Below is a small trained network, with its code and all its weights. Each question gives an input and a class and asks what happens when units are switched off, that is, made to give their printed mean instead of their output.

import numpy as np


def w(rows, s, z=0):
    codes = np.array(rows[::2]) - 128.0
    scale = np.full(codes.shape[1], s)
    scale[-1] = z or s
    return codes * scale


def norm(h):
    return h / np.sqrt((h * h).mean(-1, keepdims=True) + 1e-5)


def f(y):
    return y / 2 * (1 + np.tanh(0.7978845608 * (y + 0.044715 * y**3)))


def log_softmax(a):
    a = a - a.max(-1, keepdims=True)
    return a - np.log(np.exp(a).sum(-1, keepdims=True))


def net(x, mask):
    res = np.array(x, float).reshape(1, 5) / 4 @ E
    u = 0
    for l in range(3):
        y = f(norm(res) @ A[l][:, :-1].T + A[l][:, -1])
        res = res + np.where(mask[u : u + 7], y, B[l][:, -1]) @ B[l][:, :-1]
        u += 7
    return log_softmax(norm(res)[-1] @ U[:, :-1].T + U[:, -1])


A, B = {}, {}
E = w([
[120,197,154,190,15],'x0',
[223,95,161,106,137],'x1',
[178,123,154,210,175],'x2',
[68,173,134,148,149],'x3',
[27,6,151,103,16],'x4',
],0.0021)
A[0] = w([
[238,40,136,153,154,131],'0.n1',
[97,12,146,58,140,6],'0.n2',
[84,142,36,78,233,170],'0.n3',
[186,79,52,121,115,144],'0.n4',
[177,255,175,175,118,144],'0.n5',
[199,98,108,136,223,155],'0.n6',
[95,43,148,69,120,32],'0.n7',
],0.0038,0.0019)
B[0] = w([
[55,155,217,93,61,211],'0.n1',
[202,225,109,119,138,175],'0.n2',
[72,100,188,152,118,250],'0.n3',
[3,180,110,76,229,161],'0.n4',
[130,168,15,97,137,250],'0.n5',
[101,204,168,154,135,234],'0.n6',
[188,162,112,157,107,155],'0.n7',
],0.0038,0.0014)
A[1] = w([
[95,108,82,234,94,248],'1.n1',
[61,111,127,167,108,244],'1.n2',
[98,107,23,47,56,51],'1.n3',
[144,207,120,165,103,17],'1.n4',
[199,254,94,201,229,91],'1.n5',
[119,143,110,90,49,212],'1.n6',
[180,117,198,155,62,132],'1.n7',
],0.0045,0.0011)
B[1] = w([
[117,134,173,92,183,180],'1.n1',
[184,170,214,95,229,179],'1.n2',
[253,136,77,96,139,189],'1.n3',
[139,114,59,98,122,137],'1.n4',
[86,88,100,195,75,253],'1.n5',
[207,190,155,96,219,188],'1.n6',
[102,167,148,115,159,155],'1.n7',
],0.0045,0.0029)
A[2] = w([
[122,178,124,172,126,103],'2.n1',
[121,152,210,136,112,254],'2.n2',
[157,118,117,124,107,59],'2.n3',
[137,141,255,122,152,185],'2.n4',
[108,139,78,115,168,206],'2.n5',
[159,161,82,189,123,144],'2.n6',
[118,161,90,194,116,115],'2.n7',
],0.006,0.0016)
B[2] = w([
[179,52,124,61,42,147],'2.n1',
[44,68,209,97,184,204],'2.n2',
[136,132,101,114,142,115],'2.n3',
[74,161,217,189,162,253],'2.n4',
[81,90,148,174,134,163],'2.n5',
[88,37,84,156,73,161],'2.n6',
[86,4,74,124,3,158],'2.n7',
],0.0043,0.004)
U = w([
[67,148,254,115,175,241],'0',
[223,163,89,42,131,2],'1',
[72,57,49,176,32,159],'2',
],0.0077,0.0017)

Each question gives the input, the list of numbers given to net, and the class t.
The units are the neurons (one row each of A and B). Each row of codes is followed by its name. A weight is (code - 128) times the scale printed after its matrix; where a second scale follows, it is the last column's (A, B and U).
mask holds one flag per neuron, layer by layer. A switched-off neuron (its flag False) gives its mean, the last column of its row in B, instead of its output. The means were averaged over made-up inputs and are rounded, as every weight is.
A unit's drop is (log p(t) with every unit on - log p(t) with that unit switched off) / (log p(t) with every unit on - log p(t) with every unit switched off).
The circuit of an input: a set's keep is (log p(t) with only the set's units on - log p(t) with every unit switched off) / (log p(t) with every unit on - log p(t) with every unit switched off). Starting from the 12 units with the biggest drops (on a tie, the unit counted first), units are removed one at a time, each time the one whose removal leaves the highest keep (on an exact tie, the one counted first), for as long as the keep stays at least 0.8.
units of the circuit, in order: the units of the circuit, biggest drop first
unit that matters most: the unit with the biggest drop
k most important neurons: the k neurons with the biggest drops, biggest first
k most important neurons of layer l: the k neurons of layer l with the biggest drops, biggest first
drop when u is switched off: that unit's drop, to one decimal
input [0,6,8,5,0], class 2: units of the circuit, in order -> 0.n5, 1.n5
input [7,2,0,-7,1], class 1: 4 most important neurons of layer 0 -> 0.n3, 0.n6, 0.n5, 0.n4
input [7,-5,-4,-8,2], class 1: most important neuron -> 1.n3
input [6,0,3,-5,0], class 1: 3 most important neurons -> 0.n5, 0.n3, 1.n4
input [7,0,2,-4,1], class 1: 4 most important neurons of layer 0 -> 0.n5, 0.n3, 0.n6, 0.n1
input [-5,-2,-2,-1,6], class 1: 2 most important neurons -> 1.n3, 0.n2
input [-4,-2,-8,7,-7], class 2: 2 most important neurons of layer 0 -> 0.n1, 0.n4
input [2,8,-7,-2,3], class 1: 2 most important neurons of layer 0 -> 0.n3, 0.n6
input [-6,-4,-2,-5,5], class 1: 2 most important neurons -> 0.n2, 1.n3
input [-5,-5,-5,-1,5], class 1: 2 most important neurons of layer 2 -> 2.n4, 2.n2
input [5,-2,-1,-8,6], class 0: drop when 1.n7 is switched off -> 0.1
input [6,3,8,-3,-1], class 2: drop when 0.n5 is switched off -> 0.8
input [8,-7,8,-4,-3], class 2: drop when 2.n6 is switched off -> 0.0
input [-2,3,-6,1,8], class 1: unit that matters most -> 1.n3
